Below is a small trained network, with its code and all its weights. Each question gives an input and a class and asks what happens when units are switched off, that is, made to give their printed mean instead of their output.

import numpy as np


def w(rows, s, z=0):
    codes = np.array(rows[::2]) - 128.0
    scale = np.full(codes.shape[1], s)
    scale[-1] = z or s
    return codes * scale


def norm(h):
    return h / np.sqrt((h * h).mean(-1, keepdims=True) + 1e-5)


def f(y):
    return y / 2 * (1 + np.tanh(0.7978845608 * (y + 0.044715 * y**3)))


def log_softmax(a):
    a = a - a.max(-1, keepdims=True)
    return a - np.log(np.exp(a).sum(-1, keepdims=True))


def net(x, mask):
    res = np.array(x, float).reshape(1, 6) / 4 @ E
    u = 0
    for l in range(4):
        y = f(norm(res) @ A[l][:, :-1].T + A[l][:, -1])
        res = res + np.where(mask[u : u + 6], y, B[l][:, -1]) @ B[l][:, :-1]
        u += 6
    return log_softmax(norm(res)[-1] @ U[:, :-1].T + U[:, -1])


A, B = {}, {}
E = w([
[139,136,100,27,147,142],'x0',
[254,115,97,165,159,111],'x1',
[113,65,52,140,80,210],'x2',
[128,128,134,129,129,131],'x3',
[99,92,96,158,188,104],'x4',
[137,39,179,108,107,90],'x5',
],0.007)
A[0] = w([
[155,110,136,113,100,119,126],'0.n1',
[169,193,164,117,68,185,125],'0.n2',
[174,154,162,96,2,129,46],'0.n3',
[109,65,72,171,116,165,63],'0.n4',
[181,164,164,105,35,149,37],'0.n5',
[121,188,147,92,105,47,2],'0.n6',
],0.0089,0.0043)
B[0] = w([
[85,63,140,112,89,129,148],'0.n1',
[60,52,72,186,164,97,254],'0.n2',
[57,90,59,141,192,120,215],'0.n3',
[64,51,188,83,168,190,220],'0.n4',
[125,75,82,176,254,101,184],'0.n5',
[235,132,170,136,207,121,169],'0.n6',
],0.007,0.0023)
A[1] = w([
[127,174,131,112,141,75,253],'1.n1',
[131,119,159,203,46,129,74],'1.n2',
[152,116,74,61,98,128,87],'1.n3',
[145,139,81,1,114,127,144],'1.n4',
[82,127,174,118,116,145,156],'1.n5',
[161,96,99,158,115,92,104],'1.n6',
],0.0098,0.0044)
B[1] = w([
[89,93,90,143,87,178,253],'1.n1',
[95,96,152,254,146,141,145],'1.n2',
[130,129,198,208,144,112,142],'1.n3',
[96,108,184,254,125,138,205],'1.n4',
[140,183,41,163,84,91,193],'1.n5',
[116,155,103,99,109,114,148],'1.n6',
],0.0089,0.0045)
A[2] = w([
[120,85,195,46,55,85,159],'2.n1',
[122,92,8,182,10,178,249],'2.n2',
[122,167,142,164,179,7,7],'2.n3',
[153,159,178,79,225,95,126],'2.n4',
[72,62,93,121,231,87,194],'2.n5',
[124,255,212,115,151,14,172],'2.n6',
],0.0075,0.0013)
B[2] = w([
[94,149,155,116,135,81,145],'2.n1',
[151,155,210,31,186,126,255],'2.n2',
[75,61,59,18,213,254,159],'2.n3',
[111,117,174,236,102,229,138],'2.n4',
[71,155,26,162,190,147,211],'2.n5',
[114,59,164,65,93,232,166],'2.n6',
],0.0067,0.0069)
A[3] = w([
[121,231,123,150,185,218,173],'3.n1',
[119,28,140,119,109,42,88],'3.n2',
[254,88,79,136,139,124,149],'3.n3',
[136,70,159,104,102,248,3],'3.n4',
[191,60,86,165,114,169,211],'3.n5',
[58,100,152,171,158,176,181],'3.n6',
],0.0081,0.003)
B[3] = w([
[167,65,146,91,130,65,223],'3.n1',
[203,166,75,63,147,51,151],'3.n2',
[2,196,122,109,29,134,150],'3.n3',
[128,62,173,134,190,132,166],'3.n4',
[54,184,170,122,134,149,170],'3.n5',
[199,191,106,168,113,120,254],'3.n6',
],0.0088,0.0081)
U = w([
[98,134,30,154,178,139,148],'0',
[131,45,194,113,138,243,123],'1',
[54,186,140,113,10,138,144],'2',
[149,132,167,251,129,115,142],'3',
[191,140,114,88,135,62,196],'4',
[132,150,153,135,179,99,155],'5',
[210,126,154,109,89,121,2],'6',
],0.011,0.0067)

Each question gives the input, the list of numbers given to net, and the class t.
The units are the neurons (one row each of A and B). Each row of codes is followed by its name. A weight is (code - 128) times the scale printed after its matrix; where a second scale follows, it is the last column's (A, B and U).
mask holds one flag per neuron, layer by layer. A switched-off neuron (its flag False) gives its mean, the last column of its row in B, instead of its output. The means were averaged over made-up inputs and are rounded, as every weight is.
A unit's drop is (log p(t) with every unit on - log p(t) with that unit switched off) / (log p(t) with every unit on - log p(t) with every unit switched off).
The circuit of an input: a set's keep is (log p(t) with only the set's units on - log p(t) with every unit switched off) / (log p(t) with every unit on - log p(t) with every unit switched off). Starting from the 12 units with the biggest drops (on a tie, the unit counted first), units are removed one at a time, each time the one whose removal leaves the highest keep (on an exact tie, the one counted first), for as long as the keep stays at least 0.8.
circuit, biggest first: the units of the circuit, biggest drop first
k most important neurons: the k neurons with the biggest drops, biggest first
top k neurons in layer l: the k neurons of layer l with the biggest drops, biggest first
input [4,7,3,4,2,6], class 2: circuit, biggest first => [3.n3]
input [7,-4,6,6,-1,6], class 3: circuit, biggest first => [1.n4 1.n3 2.n3 3.n6]
input [-7,8,8,-5,2,-4], class 1: circuit, biggest first => [0.n4 2.n2]
input [6,2,-4,1,4,-1], class 3: 2 most important neurons => [1.n1 0.n2]
input [7,3,-7,3,-2,5], class 1: circuit, biggest first => [2.n6 2.n4]
input [-4,-6,-4,-2,3,1], class 2: 4 most important neurons => [1.n1 1.n4 0.n2 1.n5]
input [-7,-6,1,-5,-2,-4], class 3: 3 most important neurons => [1.n2 3.n3 3.n5]
input [-8,-5,7,-8,-4,7], class 3: 4 most important neurons => [1.n2 2.n3 1.n1 2.n6]
input [2,1,6,0,-6,-8], class 4: circuit, biggest first => [2.n2 3.n1]
input [8,8,-6,-4,8,8], class 0: 2 most important neurons => [2.n2 2.n3]
input [5,-7,4,-7,4,-5], class 2: 2 most important neurons => [0.n5 0.n6]
input [4,-1,6,2,-3,8], class 4: 3 most important neurons => [3.n2 1.n1 2.n3]
input [-3,-4,6,7,6,-4], class 5: circuit, biggest first => [2.n2 1.n1]
input [-4,7,2,3,-5,6], class 2: circuit, biggest first => [3.n3]
input [-4,1,4,6,2,3], class 5: top 2 neurons in layer 1 => [1.n1 1.n2]
input [-5,-5,-8,-2,8,5], class 0: circuit, biggest first => [2.n5 2.n3]
input [-5,6,-7,3,1,0], class 1: 2 most important neurons => [2.n6 2.n3]
input [8,-4,3,-6,-7,0], class 3: circuit, biggest first => [1.n4 1.n3]
input [-6,2,-7,-5,-5,4], class 1: circuit, biggest first => [2.n3 2.n6]
input [-4,2,-5,-5,5,-8], class 4: 2 most important neurons => [1.n1 3.n1]
input [8,2,-1,-4,-6,1], class 3: circuit, biggest first => [1.n4]
input [-7,3,2,-6,-1,-8], class 4: 3 most important neurons => [2.n2 3.n1 1.n4]
input [5,-1,-7,-5,5,5], class 1: circuit, biggest first => [2.n6 2.n4]
input [7,-3,6,0,-8,4], class 0: top 3 neurons in layer 0 => [0.n3 0.n5 0.n2]
input [-5,5,8,0,-3,1], class 1: 2 most important neurons => [0.n4 2.n2]
input [-2,-6,-8,8,2,3], class 1: 2 most important neurons => [2.n6 0.n6]
input [-1,2,-7,-3,-8,3], class 0: top 2 neurons in layer 2 => [2.n5 2.n2]
input [7,-8,4,2,7,3], class 2: 2 most important neurons => [0.n5 0.n2]
input [-5,-3,4,-6,-6,-1], class 0: top 2 neurons in layer 0 => [0.n3 0.n2]
input [6,5,3,-2,-4,-6], class 3: top 4 neurons in layer 1 => [1.n4 1.n3 1.n5 1.n1]
